Below are the code and all the weights of a small trained network. Each question names an input and a class and asks about switching units off, where a switched-off unit gives its printed mean instead of its output.

import numpy as np


def w(rows, s, z=0):
    codes = np.array(rows[::2]) - 128.0
    scale = np.full(codes.shape[1], s)
    scale[-1] = z or s
    return codes * scale


def f(y):
    return y / 2 * (1 + np.tanh(0.7978845608 * (y + 0.044715 * y**3)))


def log_softmax(a):
    a = a - a.max(-1, keepdims=True)
    return a - np.log(np.exp(a).sum(-1, keepdims=True))


def net(x, mask):
    res = np.array(x, float).reshape(1, 6) / 4 @ E
    y = f(res @ A[0][:, :-1].T + A[0][:, -1])
    res = res + np.where(mask, y, B[0][:, -1]) @ B[0][:, :-1]
    return log_softmax(res[-1] @ U[:, :-1].T + U[:, -1])


A, B = {}, {}
E = w([
[129,125,128,125,126,130,129,130],'x0',
[163,45,20,182,167,130,77,41],'x1',
[52,114,210,222,158,190,56,129],'x2',
[94,172,110,81,254,204,187,80],'x3',
[194,108,164,168,65,225,206,88],'x4',
[36,174,31,103,24,198,96,99],'x5',
],0.0061)
A[0] = w([
[158,45,20,155,169,133,100,55,138],'N0',
[177,73,148,180,12,51,38,185,182],'N1',
[149,39,64,154,165,134,75,39,172],'N2',
[202,123,159,160,64,246,195,81,223],'N3',
[160,101,142,175,2,58,57,148,176],'N4',
[198,94,217,157,180,75,165,149,84],'N5',
[69,170,81,107,174,76,43,184,182],'N6',
[63,122,109,100,169,47,62,152,95],'N7',
[59,99,176,221,135,133,82,126,187],'N8',
[55,165,71,92,23,183,83,125,146],'N9',
[98,186,81,76,234,192,168,75,213],'N10',
[185,124,225,117,193,77,162,175,94],'N11',
[94,207,203,63,111,127,169,185,115],'N12',
[192,151,51,41,126,54,192,124,196],'N13',
[103,114,165,195,144,180,44,144,140],'N14',
[199,107,172,171,75,218,187,81,213],'N15',
[51,208,79,96,38,194,113,108,79],'N16',
[83,136,112,95,168,72,49,149,149],'N17',
[206,134,61,57,109,75,166,99,120],'N18',
[82,185,166,163,199,187,105,91,141],'N19',
[80,104,175,220,153,156,53,120,114],'N20',
[199,146,38,67,105,72,179,138,138],'N21',
[59,214,185,74,78,147,185,209,145],'N22',
[55,127,194,193,149,155,77,92,115],'N23',
[191,111,183,181,55,217,140,60,252],'N24',
],0.0058,0.0011)
B[0] = w([
[179,108,185,158,48,182,36,195,218],'N0',
[217,156,136,39,214,205,174,99,255],'N1',
[183,115,167,144,55,153,73,186,212],'N2',
[93,133,43,128,170,76,123,233,231],'N3',
[237,156,126,43,214,233,176,109,234],'N4',
[124,43,90,194,178,52,116,63,217],'N5',
[130,131,84,143,167,112,162,201,203],'N6',
[112,175,56,142,154,95,156,195,185],'N7',
[121,154,159,159,111,144,188,111,194],'N8',
[169,56,95,193,194,90,166,39,223],'N9',
[254,137,161,79,153,215,129,127,227],'N10',
[165,40,109,188,141,120,105,77,221],'N11',
[206,78,170,140,51,178,33,163,209],'N12',
[131,166,184,201,82,134,179,108,217],'N13',
[102,176,177,158,97,123,182,131,184],'N14',
[59,142,43,115,156,83,132,225,219],'N15',
[175,34,69,220,209,49,123,28,216],'N16',
[108,151,83,129,137,110,159,200,180],'N17',
[82,187,197,203,68,118,177,119,193],'N18',
[168,166,172,131,123,159,165,118,190],'N19',
[114,175,175,164,90,102,190,119,195],'N20',
[117,164,187,191,77,112,183,110,201],'N21',
[208,65,142,183,103,135,23,153,224],'N22',
[121,152,189,169,98,126,186,97,188],'N23',
[109,146,66,123,146,104,157,182,220],'N24',
],0.0058,0.0051)
U = w([
[135,51,109,164,175,83,120,50,100],'0',
[171,166,143,54,178,194,151,113,115],'1',
[145,104,156,138,54,151,25,173,114],'2',
[99,203,167,156,76,106,192,107,111],'3',
[92,156,68,111,160,95,142,211,117],'4',
[124,126,130,111,131,134,133,127,203],'5',
[56,131,138,48,109,112,101,95,116],'6',
[26,144,146,11,84,89,55,50,2],'7',
],0.012,0.0096)

Each question gives the input, the list of numbers given to net, and the class t.
The units are the neurons (one row each of A and B). Each row of codes is followed by its name. A weight is (code - 128) times the scale printed after its matrix; where a second scale follows, it is the last column's (A, B and U).
mask holds one flag per neuron, in row order. A switched-off neuron (its flag False) gives its mean, the last column of its row in B, instead of its output. The means were averaged over made-up inputs and are rounded, as every weight is.
A unit's drop is (log p(t) with every unit on - log p(t) with that unit switched off) / (log p(t) with every unit on - log p(t) with every unit switched off).
The circuit of an input: a set's keep is (log p(t) with only the set's units on - log p(t) with every unit switched off) / (log p(t) with every unit on - log p(t) with every unit switched off). Starting from the 12 units with the biggest drops (on a tie, the unit counted first), units are removed one at a time, each time the one whose removal leaves the highest keep (on an exact tie, the one counted first), for as long as the keep stays at least 0.8.
units of the circuit, in order: the units of the circuit, biggest drop first
most important unit: the unit with the biggest drop
k most important neurons: the k neurons with the biggest drops, biggest first
input [5,-8,-2,-8,0,6], class 1: units of the circuit, in order => (N4)
input [-2,-5,-4,2,-5,-3], class 2: units of the circuit, in order => (N12, N22, N1)
input [3,-7,7,1,7,-3], class 2: 2 most important neurons => (N22, N12)
input [-4,3,-8,0,3,-6], class 3: units of the circuit, in order => (N18, N13)
input [-1,1,2,-2,8,7], class 4: units of the circuit, in order => (N3, N15)
input [6,2,-5,-8,-4,5], class 1: units of the circuit, in order => (N4, N1)
input [-3,-5,-5,7,8,-8], class 0: units of the circuit, in order => (N5, N11)
input [2,5,-5,-8,1,5], class 1: 2 most important neurons => (N4, N1)
input [8,-3,-8,-5,4,-4], class 3: 3 most important neurons => (N18, N21, N13)
input [-5,-3,2,0,4,5], class 0: units of the circuit, in order => (N16, N9)
input [3,5,-5,6,4,7], class 0: 4 most important neurons => (N16, N9, N4, N1)
input [-4,6,-1,0,5,-3], class 2: units of the circuit, in order => (N0, N2)
input [6,2,8,-5,8,-6], class 3: units of the circuit, in order => (N20, N14)
input [-4,-1,4,-1,1,5], class 0: units of the circuit, in order => (N16, N9)
input [1,2,-4,-7,-7,-5], class 1: most important unit => N1
input [2,-5,5,2,3,-4], class 2: units of the circuit, in order => (N12, N1)
input [3,7,-4,-3,7,3], class 2: 2 most important neurons => (N0, N2)
input [8,-4,6,-2,3,-8], class 0: 2 most important neurons => (N5, N11)
input [2,-4,-5,-7,8,5], class 4: 4 most important neurons => (N3, N15, N24, N10)
input [1,-1,-5,-4,8,2], class 4: 2 most important neurons => (N3, N15)
input [-8,-8,7,4,5,-7], class 2: 4 most important neurons => (N12, N22, N16, N9)
